Below are the code and all the weights of a small trained network. Each question names an input and a class and asks about switching units off, where a switched-off unit gives its printed mean instead of its output.

import numpy as np


def w(rows, s, z=0):
    codes = np.array(rows[::2]) - 128.0
    scale = np.full(codes.shape[1], s)
    scale[-1] = z or s
    return codes * scale


def f(y):
    return np.maximum(y, 0)


def log_softmax(a):
    a = a - a.max(-1, keepdims=True)
    return a - np.log(np.exp(a).sum(-1, keepdims=True))


def net(x, mask):
    res = np.array(x, float).reshape(1, 5) / 4 @ E
    y = f(res @ A[0][:, :-1].T + A[0][:, -1])
    res = res + np.where(mask, y, B[0][:, -1]) @ B[0][:, :-1]
    return log_softmax(res[-1] @ U[:, :-1].T + U[:, -1])


A, B = {}, {}
E = w([
[157,122,166,134,116,104,164,113,132,141,138,137],'x0',
[18,2,128,138,173,34,170,218,62,89,110,49],'x1',
[92,139,171,69,235,176,188,191,231,179,255,68],'x2',
[141,124,157,109,149,103,106,193,135,116,128,181],'x3',
[135,127,144,134,114,118,100,188,134,155,129,126],'x4',
],0.0094)
A[0] = w([
[97,44,95,189,105,67,127,136,52,113,100,136,136],'N0',
[90,31,114,153,70,61,126,152,59,80,77,88,154],'N1',
[124,174,53,187,94,118,74,140,102,126,72,174,254],'N2',
[115,223,163,45,141,220,134,105,188,144,179,146,154],'N3',
[179,181,119,149,56,161,75,90,108,96,91,167,225],'N4',
[124,110,107,167,92,44,94,119,47,91,81,109,184],'N5',
[72,59,136,53,186,129,184,160,138,138,133,53,83],'N6',
[188,224,152,132,185,218,126,130,193,175,190,135,190],'N7',
[124,192,137,96,145,218,186,157,237,155,165,135,128],'N8',
[42,36,205,107,255,82,161,156,118,132,141,25,82],'N9',
[91,85,119,136,70,85,157,160,69,78,79,106,137],'N10',
[108,158,183,58,232,159,134,133,182,160,203,55,138],'N11',
[189,164,131,182,23,169,83,95,107,125,77,234,238],'N12',
[116,174,122,89,126,141,116,190,167,120,102,186,133],'N13',
],0.0068,0.0051)
B[0] = w([
[104,82,121,186,172,113,160,127,81,138,60,210,204],'N0',
[123,74,132,169,237,109,187,143,68,137,82,197,222],'N1',
[148,134,199,83,136,103,106,107,73,177,100,140,211],'N2',
[133,179,89,125,87,155,132,146,183,152,79,145,225],'N3',
[179,115,181,55,129,54,76,36,111,193,144,64,223],'N4',
[134,98,146,177,176,64,184,95,42,185,51,210,211],'N5',
[124,99,135,162,167,128,136,211,156,54,199,83,183],'N6',
[166,191,64,159,1,217,104,79,178,94,85,146,242],'N7',
[173,155,44,189,80,147,122,172,164,86,83,155,214],'N8',
[87,70,124,174,159,93,150,209,138,67,230,40,213],'N9',
[129,91,150,164,182,86,159,167,91,131,86,182,195],'N10',
[119,172,67,190,96,206,120,165,221,97,129,108,216],'N11',
[184,127,196,30,114,87,96,57,79,161,137,40,249],'N12',
[147,177,131,120,114,125,154,118,142,139,111,109,159],'N13',
],0.0072,0.015)
U = w([
[185,147,163,2,103,97,73,64,93,182,124,103,251],'0',
[114,91,117,189,164,102,178,138,77,148,83,212,93],'1',
[169,206,48,161,60,181,121,135,169,128,97,164,168],'2',
[60,106,97,164,146,121,153,202,143,81,220,58,21],'3',
],0.0082,0.0019)

Each question gives the input, the list of numbers given to net, and the class t.
The units are the neurons (one row each of A and B). Each row of codes is followed by its name. A weight is (code - 128) times the scale printed after its matrix; where a second scale follows, it is the last column's (A, B and U).
mask holds one flag per neuron, in row order. A switched-off neuron (its flag False) gives its mean, the last column of its row in B, instead of its output. The means were averaged over made-up inputs and are rounded, as every weight is.
A unit's drop is (log p(t) with every unit on - log p(t) with that unit switched off) / (log p(t) with every unit on - log p(t) with every unit switched off).
The circuit of an input: a set's keep is (log p(t) with only the set's units on - log p(t) with every unit switched off) / (log p(t) with every unit on - log p(t) with every unit switched off). Starting from the 12 units with the biggest drops (on a tie, the unit counted first), units are removed one at a time, each time the one whose removal leaves the highest keep (on an exact tie, the one counted first), for as long as the keep stays at least 0.8.
units of the circuit, in order: the units of the circuit, biggest drop first
top k neurons: the k neurons with the biggest drops, biggest first
drop when u is switched off: that unit's drop, to one decimal
input [7,7,1,5,6], class 3: units of the circuit, in order	[N9]
input [5,0,8,2,5], class 2: top 3 neurons	[N7; N8; N11]
input [6,0,-6,8,8], class 0: top 2 neurons	[N12; N4]
input [1,0,8,-2,-4], class 2: top 4 neurons	[N7; N8; N3; N11]
input [-6,0,6,-2,7], class 2: top 4 neurons	[N7; N8; N11; N3]
input [1,8,1,0,-5], class 3: top 2 neurons	[N9; N6]
input [4,0,-8,8,6], class 0: top 3 neurons	[N12; N4; N2]
input [1,3,1,0,-4], class 3: drop when N9 is switched off	0.1
input [-1,0,7,0,0], class 2: drop when N3 is switched off	0.2
input [2,7,2,0,0], class 3: drop when N9 is switched off	0.7
input [-3,-1,-4,4,6], class 0: drop when N5 is switched off	0.0
